[[138 149 127 120 125]
 [144 145 129 128 131]
 [107 130 137 129 120]
 [129 107 136 127 143]
 [113 129 128 135 119]]
:
[[144 145 129]
 [107 130 137]]

[[138 135 129]
 [129 120 132]
 [136 130 135]
 [123 122 151]
 [123 126 142]]
:
[[129 120 132]
 [136 130 135]]

[[125 139 134 121 120]
 [121 127 124 115 113]
 [137 118 122 142 142]
 [126 132 131 141 138]
 [128 126 122 124 103]]
:
[[121 127 124]
 [137 118 122]]

[[119 120 115 128]
 [136 136 140 120]
 [125 121 119  99]]
:
[[136 136 140]
 [125 121 119]]

[[134 131 130 128 132]
 [140 141 139 123 132]
 [141 135 152 112 140]
 [128 139 136 123 135]]
:
[[140 141 139]
 [141 135 152]]

[[103 132 141]
 [123 121 106]
 [128 128 128]
 [117 126 120]
 [103 132 141]]
:
[[123 121 106]
 [128 128 128]]
---
[[133 120 125 132]
 [113 125 126 120]
 [117 129 126 155]
 [154 135 135 139]
 [111 130 132 145]
 [123 122 121 110]
 [108 132 126 139]]
:
[[154 135 135 139]
 [108 132 126 139]
 [111 130 132 145]
 [117 129 126 155]
 [113 125 126 120]
 [123 122 121 110]
 [133 120 125 132]]

[[128 129 131 128 129 127]
 [130 126 127 128 128 129]
 [129 127 130 128 129 129]
 [110 145 143  98 143 152]
 [124 122 139 115 137 101]
 [139 112 155 122  98 126]]
:
[[110 145 143  98 143 152]
 [128 129 131 128 129 127]
 [129 127 130 128 129 129]
 [130 126 127 128 128 129]
 [124 122 139 115 137 101]
 [139 112 155 122  98 126]]

[[101 129 136 120 135  99 113 118 117]
 [122 127 138 123 107 146 128 156 145]
 [123 148 105 119 116 132 113 157 125]
 [157 107 101 156 104 123 153 121 116]
 [149 109 111 129 125 102  99 147 141]
 [110 145 107 108 143 132  99 151 133]]
:
[[123 148 105 119 116 132 113 157 125]
 [110 145 107 108 143 132  99 151 133]
 [101 129 136 120 135  99 113 118 117]
 [122 127 138 123 107 146 128 156 145]
 [149 109 111 129 125 102  99 147 141]
 [157 107 101 156 104 123 153 121 116]]

[[137 120 132 125 127 134 134 130]
 [112 142 132 140 132 112 142 122]
 [107 146 133 143 133 107 146 120]
 [106 147 109 139 123 136 114 131]]
:
[[106 147 109 139 123 136 114 131]
 [107 146 133 143 133 107 146 120]
 [112 142 132 140 132 112 142 122]
 [137 120 132 125 127 134 134 130]]

[[129 132 137 127]
 [103 118 142 128]
 [130 131 131 128]
 [136 117 130 129]
 [140 129 142 127]
 [123 123 144 128]
 [132 115 137 128]]
:
[[129 132 137 127]
 [130 131 131 128]
 [140 129 142 127]
 [123 123 144 128]
 [103 118 142 128]
 [136 117 130 129]
 [132 115 137 128]]

[[128 118 146 150 138 132 143 126 131 112 136 139 130 139 134 142]
 [129 128 105 118 108 129 125 128 120 110 135 117 135 118 131 115]
 [139 115 137 118 145 108 120 132 115 143 112 142 151 134 141 128]
 [150 140 148 106 142 150 108 116 143 119 123 136 112 147 114 146]]
:
[[150 140 148 106 142 150 108 116 143 119 123 136 112 147 114 146]
 [129 128 105 118 108 129 125 128 120 110 135 117 135 118 131 115]
 [128 118 146 150 138 132 143 126 131 112 136 139 130 139 134 142]
 [139 115 137 118 145 108 120 132 115 143 112 142 151 134 141 128]]

[[119 115 130 122 115 105 148 124 135 121 114 111 142 128 113 134]
 [116 114 124 151 139 125 139 147 115 122 116 131 147 142 133 137]
 [117 130 145 134 110 118 109 115 132 141 149 124 116 115 120 138]
 [121 121 125 115 129 129 151 123 146 116 105 112 142 135 114 123]]
:
[[117 130 145 134 110 118 109 115 132 141 149 124 116 115 120 138]
 [121 121 125 115 129 129 151 123 146 116 105 112 142 135 114 123]
 [119 115 130 122 115 105 148 124 135 121 114 111 142 128 113 134]
 [116 114 124 151 139 125 139 147 115 122 116 131 147 142 133 137]]
---
[[134 116 122 135 123 123 118]
 [123 138 133 122 131 134 138]
 [127 133 134 126 130 135 135]
 [138 107 114 140 118 113 107]
 [120 143 133 119 139 131 139]
 [125 140 139 118 122 141 145]]
:
[[134 116 122 135 123 123 118]
 [127 133 134 126 130 135 135]
 [120 143 133 119 139 131 139]]

[[108 146]
 [153 129]]
:
[[108 146]]

[[126 150 128]
 [128 150 130]
 [131 150 135]
 [139 152 150]
 [136 151 144]
 [143 153 155]
 [129 150 132]]
:
[[126 150 128]
 [131 150 135]
 [136 151 144]
 [129 150 132]]

[[132 140 115 143 153 141 131 128 132 134 112]
 [115 120 133 119 137 128 108 120 117 116 140]
 [131 148 131 142 109 121 139 149 153 131 132]
 [124 124 123 129 152 139 127 149 154 122 127]]
:
[[132 140 115 143 153 141 131 128 132 134 112]
 [131 148 131 142 109 121 139 149 153 131 132]]

[[143 139 131 137 123 150 133 112 139 131 133]
 [144 140 131 138 123 151 133 112 139 131 133]
 [142 139 130 136 124 149 133 112 139 130 133]]
:
[[143 139 131 137 123 150 133 112 139 131 133]
 [142 139 130 136 124 149 133 112 139 130 133]]

[[127 151 146 146 139 135]
 [157 132 111 135 132 142]
 [111 133 157 132 122 129]]
:
[[127 151 146 146 139 135]
 [111 133 157 132 122 129]]

[[129 108]
 [115 130]
 [129 108]
 [116 136]
 [137 123]
 [133 138]
 [112 127]
 [139 106]
 [137 135]
 [152 133]]
:
[[129 108]
 [129 108]
 [137 123]
 [112 127]
 [137 135]]
---
[[131 132 117 137]
 [114 127 134 137]
 [119 146 149 139]
 [111 128 133 108]]
:
[[131 132]
 [114 127]]

[[127 141 152  99]
 [123 155 105 107]
 [131 151 122 132]
 [151 118 117 106]]
:
[[127 141]
 [123 155]]

[[130 109 127 124 124]
 [141 155 148 123 119]
 [129 133 142 129 129]
 [141 125 127 107 108]]
:
[[130 109]
 [141 155]]

[[124 133 107 129 108]
 [137 110 107 129 143]
 [142 108 136 103 128]]
:
[[124 133]
 [137 110]]

[[151 131]
 [128 134]
 [128 122]]
:
[[151 131]
 [128 134]]

[[131 117]
 [103 105]
 [138 126]
 [118 134]]
:
[[131 117]
 [103 105]]
